After every row comes one of two labels: whether the row has a hidden trait. Each part has its own trait and labels.
In the rows, 128 means zero.
[143  89 104 149 100 182 122 141 142 132 127 106 103 125 121 157 172  87
  90 131  88 155  94 160 114  76 121 161 134 122 149 105 144 114 146 106] => [52]
[143 148 110 116 125 134 112 174 132 126 123 114 169 136 179 123 162  59
  96 153  68 119  98 149 153 135 133 154 116 124 119 144  83 139 127 109] => [52]
[146 125 108 145 102 139 122 159 133 131 122 106 139 136 161 121 173  68
  66 149  78 125  72 157 175 120 115 148 124 121 133 133 110 116 139 120] => [55]
[130  72 125 119 103 112  79 185 113 116 117  91 139 133 148 203 107 118
  80 157 117 138  32 100 110 192 105 179 115 129 119 131 136 145 138  87] => [52]
[143 180 143 160  51 162 113 140 130 171  82 135  85 143 160 117 146 211
  58 144 174 153 147 132  63 144 149 174 111 132 118 149 142 138 155 145] => [52]
[129 137 126 127 118 142 114 167 146 154 107 116 126 132 137 127 122 106
  85 142 114 158 124 134 125 129 139 154 110 128 151 125 140 140 130 120] => [55]
[157 228 123  94  95 141 123 170 132 121 107 148 199 146 176  65 192  90
 104 136  98 118 195 149 133 129 192 141 110 128  84 144  79 127 113 126] => [52]
[163 169 129 168  75 118 117 164 134 145 119 101 114 146 164 125 141 141
   1 128 144 132 131 142 182 136 134 175  97 120 127 155  94 126 134 129] => [52]
[137 108 132 133  96 138 115 167 134 143 107 100 116 135 127 131 114 122
  49 135 137 175 122 132 135 131 137 164 113 121 167 118 151 126 131 124] => [55]
[170 106 130 137   8 108 107 174 104  98 107  97 136 146 136 149 143 144
   1 130 152 131 101 112 125 172 126 182 120 121 104 122 131  88 140 116] => [52]
[128 120 113 120 145 119 116 180 150 131 119 115 160 129 132 124 131  36
 115 135  51 140 112 134 179 128 131 136 115 126 138 116 129 124 114 109] => [52]
[125 111 117 130 108 139 115 151 127 131 116 133 135 126 140 157 144 120
 151 145  83 112  88 110  90 145 116 146 128 132 104 125 138 134 145 109] => [52]
[151 117 136 102  79 200 117 141 117 129 111 111 122 138 154 135 150 140
  69 147 174 184 138 144  81 124 154 165 128 123 138 131 139 140 138 122] => [52]
[ 98 114 115 144 105 152 121 147 131 150  79 157 128 127 136 115 167 100
 151 153  64 129  73 124  74 136 110 124 136 139 123 107 204 119 162 126] => [52]
[142 119 115 115 104 149 116 165 132 127 110 113 146 133 149 123 162  79
  96 149  98 144  99 147 129 124 136 153 122 125 128 122 125 124 134 113] => [55]

[135 102 141 129 132 126 154 112  97  91 121 134 103  69 163 139 126 142
 107 127 135 117 104 161 121 105 129  97 109 123 105 121 133  73 149  96
 156] => M
[150 110 124 123 177  68 165  94 116 143  85 138  87 145 140 143 140 144
 200 101 120 155 104 149 197 141 133 150 136 104 173  70 170 156 159 116
 152] => R
[137 112 135 101 175  75 157 101 111 149  91 142  83 139 125 135 139 160
 206  88 129 153 103 165 170 137 123 141 131  95 156  69 167 160 142 122
 152] => R
[134  98 149  99 120 112 160 116  96  86 113 142 106  83 145 136 136 138
 117 130 143 117 108 164 129 102 131  89 111 129 113 115 132  63 136 112
 157] => M
[141 110 119 147 118 123 137 111 101  81 119 127 106  60 165 140 132 123
 109 137 134 115 113 147 123 114 143 104 110 123 107 117 134  69 168  93
 151] => M
[143 131 120 124 177  72 155  94 109 136  90 133  88 136 144 139 147 149
 198 124 118 153 107 152 190 143 145 142 132 102 168  60 181 150 153 120
 151] => R
[136 100 159  85 131 111 163 114  94  91 117 142  97  68 148 136 125 144
 123 117 151 112 110 180 124 101 133  91 102 123 107 126 138  63 147 114
 163] => M
[131 117 141  89 177  65 163  96 108 146  91 144  92 139 132 130 138 168
 209 101 129 157 113 178 170 134 130 144 138  98 160  63 172 157 127 125
 157] => R
[119 113 156  57 168  69 169 101 110 157  94 153  99 139 123 122 131 188
 220  80 130 156 115 197 148 144 109 139 136  86 156  78 165 156 120 126
 153] => R
[126 100 145  97 118 115 162 115  90  61 110 149 106  81 148 134 135 137
 122 127 141 116 109 170 131 111 120  95 109 131 113 116 141  68 142 115
 164] => M
[135 114 139  87 177  59 172  93 105 147  93 148  87 136 130 128 142 167
 228 100 129 159 106 186 171 141 130 138 129 110 164  78 179 155 119 129
 152] => R
[180 124  60 243 137 140 114 117 106  79 107 102 107  70 201 177 157  66
  99 221 101  94 105  85 192 134 188 115 100 138 139  84 165  74 234  89
 167] => M
[142 124 127 105 169  74 149  94 111 144  88 136  92 133 129 137 145 152
 199 114 125 155 107 166 180 134 141 144 138 100 166  61 185 151 147 122
 156] => R
[138  98 140 113 129 107 157 106  98  77 118 143 103  89 159 145 137 131
 126 136 139 112  99 169 137 101 137  94 108 134 112 110 145  67 158 109
 183] => M
[144 100 143 124 124 119 163 111  97  87 116 133  97  60 150 129 129 124
 113 134 145 114 109 160 115 114 132 105 104 119 109 122 133  69 150 107
 156] => M
[143 102 146 129 126 117 155 112  99  84 125 136 104  67 154 137 126 135
 134 118 141 114  99 169 112 113 131 103 107 133 113 114 147  70 146  97
 155] => M
[133 116 146  77 167  66 159 101 100 150  92 144  96 143 131 125 140 176
 190 100 133 158 116 179 166 140 127 143 134  92 153  74 169 163 119 122
 156] => R
